Here is a tiny trained network, its code and every weight. The questions are about switching its units off for an input and a target symbol, where a switched-off unit gives its printed mean instead of its output.

import numpy as np


def w(rows, s, z=0):
    codes = np.array(rows[::2]) - 128.0
    scale = np.full(codes.shape[1], s)
    scale[-1] = z or s
    return codes * scale


def f(y):
    return y / 2 * (1 + np.tanh(0.7978845608 * (y + 0.044715 * y**3)))


def softmax(a):
    e = np.exp(a - a.max(-1, keepdims=True))
    return e / e.sum(-1, keepdims=True)


def log_softmax(a):
    a = a - a.max(-1, keepdims=True)
    return a - np.log(np.exp(a).sum(-1, keepdims=True))


def net(x, mask):
    ids = ['αγεηλμξπψω'.index(c) for c in x.split()]
    T = len(ids)
    res = E[ids] + P[:T]
    u = 0
    for l in range(3):
        r = res
        for j in range(2):
            rows = slice(2 * j, 2 * j + 2)
            q, k, v = (r @ M[l][rows].T for M in (Q, K, V))
            z = softmax(np.where(np.tri(T) > 0, q @ k.T / 2**0.5, -1e9)) @ v
            o = O[l][rows]
            res = res + np.where(mask[u + j], z, o[:, -1]) @ o[:, :-1]
        u += 2
        y = f(res @ A[l][:, :-1].T + A[l][:, -1])
        res = res + np.where(mask[u : u + 4], y, B[l][:, -1]) @ B[l][:, :-1]
        u += 4
    return log_softmax(res[-1] @ U[:, :-1].T + U[:, -1])


Q, K, V, O, A, B = {}, {}, {}, {}, {}, {}
E = w([
[3,125,203,100],'α',
[181,61,116,165],'γ',
[179,64,78,166],'ε',
[170,66,64,171],'η',
[179,180,131,135],'λ',
[252,73,92,152],'μ',
[183,37,160,76],'ξ',
[171,187,36,124],'π',
[212,216,161,115],'ψ',
[97,14,74,100],'ω',
],0.018)
P = w([
[84,97,182,254],'0',
[94,129,166,244],'1',
[103,142,160,217],'2',
[111,143,148,194],'3',
[116,147,139,168],'4',
[121,150,130,152],'5',
[137,146,122,132],'6',
[145,150,121,111],'7',
[155,151,115,96],'8',
[166,155,107,76],'9',
[173,162,100,62],'10',
[192,163,98,45],'11',
[177,160,106,41],'12',
[152,162,121,55],'13',
],0.0078)
Q[0] = w([
[52,165,249,95],'0.h1',
[157,187,139,112],'0.h1',
[50,135,109,181],'0.h2',
[70,195,152,84],'0.h2',
],0.013)
K[0] = w([
[39,174,221,234],'0.h1',
[189,164,92,194],'0.h1',
[65,190,131,145],'0.h2',
[1,49,203,220],'0.h2',
],0.0098)
V[0] = w([
[103,91,42,226],'0.h1',
[105,84,37,176],'0.h1',
[184,205,166,32],'0.h2',
[120,109,254,103],'0.h2',
],0.0083)
O[0] = w([
[140,254,145,155,254],'0.h1',
[34,138,107,102,237],'0.h1',
[105,174,159,182,90],'0.h2',
[187,119,170,25,42],'0.h2',
],0.0089,0.0047)
A[0] = w([
[204,151,10,233,95],'0.n1',
[142,131,125,157,62],'0.n2',
[255,88,74,239,2],'0.n3',
[225,142,108,225,109],'0.n4',
],0.0068,0.0051)
B[0] = w([
[62,201,174,74,255],'0.n1',
[101,129,219,41,122],'0.n2',
[38,105,215,2,170],'0.n3',
[98,67,206,112,199],'0.n4',
],0.0083,0.0092)
Q[1] = w([
[83,30,150,53],'1.h1',
[254,142,164,137],'1.h1',
[92,104,100,189],'1.h2',
[177,143,17,98],'1.h2',
],0.0079)
K[1] = w([
[170,169,105,35],'1.h1',
[200,178,146,140],'1.h1',
[193,254,114,74],'1.h2',
[58,102,237,64],'1.h2',
],0.0076)
V[1] = w([
[126,179,222,141],'1.h1',
[255,230,128,13],'1.h1',
[62,26,69,26],'1.h2',
[133,74,134,239],'1.h2',
],0.0064)
O[1] = w([
[107,126,136,47,253],'1.h1',
[53,174,94,184,70],'1.h1',
[73,123,168,206,126],'1.h2',
[160,116,1,150,32],'1.h2',
],0.0068,0.0049)
A[1] = w([
[129,160,153,79,86],'1.n1',
[158,160,144,35,131],'1.n2',
[101,28,1,207,253],'1.n3',
[117,220,203,144,126],'1.n4',
],0.0087,0.0049)
B[1] = w([
[125,177,153,120,188],'1.n1',
[71,80,148,254,224],'1.n2',
[154,217,244,2,143],'1.n3',
[131,205,149,131,255],'1.n4',
],0.0069,0.0091)
Q[2] = w([
[214,211,78,162],'2.h1',
[111,167,158,109],'2.h1',
[95,13,122,100],'2.h2',
[255,103,146,93],'2.h2',
],0.0085)
K[2] = w([
[93,97,79,49],'2.h1',
[181,149,126,136],'2.h1',
[64,1,128,111],'2.h2',
[155,142,79,133],'2.h2',
],0.0074)
V[2] = w([
[222,176,122,236],'2.h1',
[96,118,2,95],'2.h1',
[159,162,221,72],'2.h2',
[62,98,141,137],'2.h2',
],0.0049)
O[2] = w([
[187,138,167,189,96],'2.h1',
[105,109,103,121,14],'2.h1',
[247,119,67,135,254],'2.h2',
[115,109,80,69,165],'2.h2',
],0.011,0.0079)
A[2] = w([
[80,169,92,127,127],'2.n1',
[186,117,150,123,247],'2.n2',
[132,249,94,161,1],'2.n3',
[156,153,110,130,119],'2.n4',
],0.013,0.0059)
B[2] = w([
[11,69,46,172,166],'2.n1',
[90,119,16,253,200],'2.n2',
[175,36,162,152,251],'2.n3',
[3,149,187,168,152],'2.n4',
],0.0065,0.012)
U = w([
[125,10,167,125,134],'α',
[91,193,199,112,4],'γ',
[124,134,98,147,17],'ε',
[39,121,74,193,115],'η',
[118,150,93,147,185],'λ',
[83,163,66,132,139],'μ',
[120,178,77,153,181],'ξ',
[167,58,49,164,130],'π',
[149,212,38,80,234],'ψ',
[175,174,134,203,146],'ω',
],0.011,0.0041)

Each question gives the input, a string of symbols that net reads in full, and the target symbol t.
The units are the heads (2 rows each of Q, K, V and O) and the neurons (one row each of A and B). Each row of codes is followed by its name. A weight is (code - 128) times the scale printed after its matrix; where a second scale follows, it is the last column's (O, A, B and U).
mask holds one flag per unit, layer by layer, with each layer's heads first. A switched-off unit (its flag False) gives its mean, the last column of its rows in O or B, instead of its output. The means were averaged over made-up inputs and are rounded, as every weight is.
A unit's drop is (log p(t) with every unit on - log p(t) with that unit switched off) / (log p(t) with every unit on - log p(t) with every unit switched off).
The circuit of an input: a set's keep is (log p(t) with only the set's units on - log p(t) with every unit switched off) / (log p(t) with every unit on - log p(t) with every unit switched off). Starting from the 12 units with the biggest drops (on a tie, the unit counted first), units are removed one at a time, each time the one whose removal leaves the highest keep (on an exact tie, the one counted first), for as long as the keep stays at least 0.8.
units of the circuit, in order: the units of the circuit, biggest drop first
most important unit: the unit with the biggest drop
top k neurons: the k neurons with the biggest drops, biggest first
which heads matter: for each layer, one digit per head in row order, 1 if its drop is at least 0.15 and else 0, layers parted by /
input λ π λ π η λ ε λ π γ ξ γ, target α: which heads matter	10 / 00 / 00
input μ η ε, target ψ: top 2 neurons	0.n3, 2.n3
input α λ ε ψ ε, target ω: most important unit	0.h2
input α ω ε ξ ω ω η ε π γ, target γ: units of the circuit, in order	0.h2, 0.n1, 2.n2, 0.n3
input γ ε ε λ ε γ α η η, target η: top 3 neurons	2.n1, 0.n1, 1.n3
input γ π η ω λ λ ε μ α ψ η, target ω: units of the circuit, in order	0.h2, 1.h1
input ξ μ ε ξ ξ η, target α: units of the circuit, in order	0.h1, 0.n3
input π μ μ μ μ η η, target ψ: which heads matter	00 / 00 / 01
input λ ε γ ε ξ ε ψ π, target η: units of the circuit, in order	2.n1, 0.n1, 1.n2
input ε ε μ π μ η, target γ: units of the circuit, in order	0.n1, 0.h2, 2.n2, 0.n3
input α ε γ ε ξ ξ ε ω ξ η ε ψ λ γ, target ω: units of the circuit, in order	0.h2, 2.h2
input π η ε μ, target γ: which heads matter	00 / 00 / 00
input γ ε ε π, target η: which heads matter	01 / 00 / 00
input π γ π ε γ μ μ π ψ, target ω: which heads matter	00 / 00 / 00
input ξ ξ π η μ ω η ε γ ψ ξ ε λ, target ω: most important unit	0.n3
input ε η ε γ λ μ λ ψ ε ε λ ε ξ η, target α: which heads matter	10 / 00 / 01
input λ μ η ξ ε π ε ε π α ε ψ, target ω: units of the circuit, in order	2.n3, 2.h2
input η π η ε ψ ω η ε π λ π ψ α γ, target ω: which heads matter	01 / 00 / 10
input η γ α π ψ γ ω γ ω ω μ, target γ: which heads matter	01 / 00 / 00
input γ ψ λ ψ μ π ε, target γ: top neuron	0.n1
input α ε α ε η λ η γ η γ η, target η: which heads matter	11 / 00 / 01
